Here is a tiny trained network, its code and every weight. The questions are about switching its units off for an input and a class, where a switched-off unit gives its printed mean instead of its output.

import numpy as np


def w(rows, s, z=0):
    codes = np.array(rows[::2]) - 128.0
    scale = np.full(codes.shape[1], s)
    scale[-1] = z or s
    return codes * scale


def norm(h):
    return h / np.sqrt((h * h).mean(-1, keepdims=True) + 1e-5)


def f(y):
    return y / 2 * (1 + np.tanh(0.7978845608 * (y + 0.044715 * y**3)))


def log_softmax(a):
    a = a - a.max(-1, keepdims=True)
    return a - np.log(np.exp(a).sum(-1, keepdims=True))


def net(x, mask):
    res = np.array(x, float).reshape(1, 4) / 4 @ E
    u = 0
    for l in range(3):
        y = f(norm(res) @ A[l][:, :-1].T + A[l][:, -1])
        res = res + np.where(mask[u : u + 5], y, B[l][:, -1]) @ B[l][:, :-1]
        u += 5
    return log_softmax(norm(res)[-1] @ U[:, :-1].T + U[:, -1])


A, B = {}, {}
E = w([
[183,63,4,172,100,111,187,241,137],'x0',
[62,184,148,182,93,24,126,176,201],'x1',
[105,95,168,202,223,110,210,91,137],'x2',
[75,59,105,46,181,153,129,153,157],'x3',
],0.0049)
A[0] = w([
[83,123,183,153,201,143,222,135,190,29],'0.n1',
[2,141,155,144,104,108,100,207,221,19],'0.n2',
[7,85,110,39,166,141,138,156,178,5],'0.n3',
[31,168,208,49,152,125,115,119,144,3],'0.n4',
[119,174,138,45,78,154,59,193,209,37],'0.n5',
],0.0074,0.0036)
B[0] = w([
[103,82,114,134,77,84,94,127,52,223],'0.n1',
[137,168,125,87,174,131,216,102,113,254],'0.n2',
[253,138,174,126,135,111,40,170,127,224],'0.n3',
[114,95,109,149,85,155,133,127,193,255],'0.n4',
[98,85,96,168,110,102,107,112,68,236],'0.n5',
],0.017,0.0036)
A[1] = w([
[101,90,86,177,107,126,148,206,241,10],'1.n1',
[149,234,192,251,94,137,119,157,127,63],'1.n2',
[85,111,159,202,228,119,107,149,170,56],'1.n3',
[43,177,186,149,157,143,39,83,185,16],'1.n4',
[70,195,122,55,69,133,85,204,137,5],'1.n5',
],0.011,0.0016)
B[1] = w([
[60,144,160,152,68,168,189,187,160,210],'1.n1',
[216,124,158,55,141,81,13,145,142,255],'1.n2',
[155,123,84,180,9,49,116,92,107,118],'1.n3',
[80,135,128,159,31,166,183,173,184,229],'1.n4',
[125,76,181,191,139,60,176,78,75,133],'1.n5',
],0.012,0.0042)
A[2] = w([
[132,142,116,125,157,106,170,252,106,104],'2.n1',
[110,134,105,60,122,191,129,116,70,128],'2.n2',
[126,207,144,153,102,11,152,125,145,1],'2.n3',
[94,110,97,180,84,89,87,78,59,13],'2.n4',
[96,131,134,91,173,239,125,86,89,122],'2.n5',
],0.013,0.0013)
B[2] = w([
[74,150,174,150,43,133,77,82,184,227],'2.n1',
[81,139,190,151,206,106,182,94,162,166],'2.n2',
[125,112,62,101,254,217,186,107,111,226],'2.n3',
[66,40,148,222,179,91,116,159,35,254],'2.n4',
[141,207,32,90,148,98,196,143,129,163],'2.n5',
],0.009,0.0066)
U = w([
[97,54,107,207,146,72,98,131,28,84],'0',
[104,162,122,156,9,151,148,147,203,185],'1',
[255,153,127,71,127,90,14,142,113,230],'2',
[150,194,63,87,221,130,218,96,126,2],'3',
],0.011,0.00082)

Each question gives the input, the list of numbers given to net, and the class t.
The units are the neurons (one row each of A and B). Each row of codes is followed by its name. A weight is (code - 128) times the scale printed after its matrix; where a second scale follows, it is the last column's (A, B and U).
mask holds one flag per neuron, layer by layer. A switched-off neuron (its flag False) gives its mean, the last column of its row in B, instead of its output. The means were averaged over made-up inputs and are rounded, as every weight is.
A unit's drop is (log p(t) with every unit on - log p(t) with that unit switched off) / (log p(t) with every unit on - log p(t) with every unit switched off).
The circuit of an input: a set's keep is (log p(t) with only the set's units on - log p(t) with every unit switched off) / (log p(t) with every unit on - log p(t) with every unit switched off). Starting from the 12 units with the biggest drops (on a tie, the unit counted first), units are removed one at a time, each time the one whose removal leaves the highest keep (on an exact tie, the one counted first), for as long as the keep stays at least 0.8.
circuit, biggest first: the units of the circuit, biggest drop first
most important unit: the unit with the biggest drop
top k neurons: the k neurons with the biggest drops, biggest first
k most important neurons of layer l: the k neurons of layer l with the biggest drops, biggest first
input [7,1,-4,1], class 1: circuit, biggest first	(1.n1)
input [-2,-7,5,-3], class 3: top 2 neurons	(2.n5, 0.n5)
input [-6,-4,-5,-1], class 1: circuit, biggest first	(1.n4, 0.n1)
input [7,-5,0,-6], class 1: 3 most important neurons of layer 0	(0.n3, 0.n1, 0.n5)
input [-8,0,6,-3], class 1: 2 most important neurons of layer 0	(0.n5, 0.n4)
input [-6,1,-5,0], class 1: top 2 neurons	(0.n4, 0.n1)
input [-2,-6,1,5], class 3: top 2 neurons	(1.n2, 2.n5)
input [5,6,-6,-2], class 0: 2 most important neurons of layer 0	(0.n5, 0.n4)
input [-5,-5,-4,1], class 1: top 3 neurons	(0.n1, 1.n4, 0.n2)
input [8,-3,-5,7], class 1: 2 most important neurons of layer 2	(2.n1, 2.n4)
input [-7,0,6,8], class 2: top 4 neurons	(0.n3, 0.n1, 0.n5, 2.n4)
input [7,0,-2,-8], class 2: top 3 neurons	(1.n2, 0.n4, 1.n4)
input [5,7,-7,-2], class 0: top 3 neurons	(0.n5, 0.n4, 2.n4)
input [0,-1,-3,-7], class 2: most important unit	1.n2
input [-5,6,2,0], class 3: 2 most important neurons of layer 0	(0.n2, 0.n1)
input [3,7,-7,-7], class 0: top 2 neurons	(0.n3, 1.n5)
input [0,-1,5,7], class 2: top 2 neurons	(0.n3, 0.n5)
input [-5,-6,4,3], class 3: top 3 neurons	(2.n5, 0.n5, 0.n1)
input [-4,3,-3,-1], class 1: top 3 neurons	(0.n4, 0.n1, 1.n1)
input [-4,1,-8,6], class 0: circuit, biggest first	(0.n5)
input [-8,4,2,-7], class 1: top 2 neurons	(1.n4, 0.n3)
input [-8,2,-8,-3], class 0: 2 most important neurons of layer 2	(2.n4, 2.n1)
input [-5,3,-3,4], class 1: 2 most important neurons of layer 0	(0.n4, 0.n1)
input [7,8,-5,6], class 3: 2 most important neurons of layer 1	(1.n4, 1.n1)
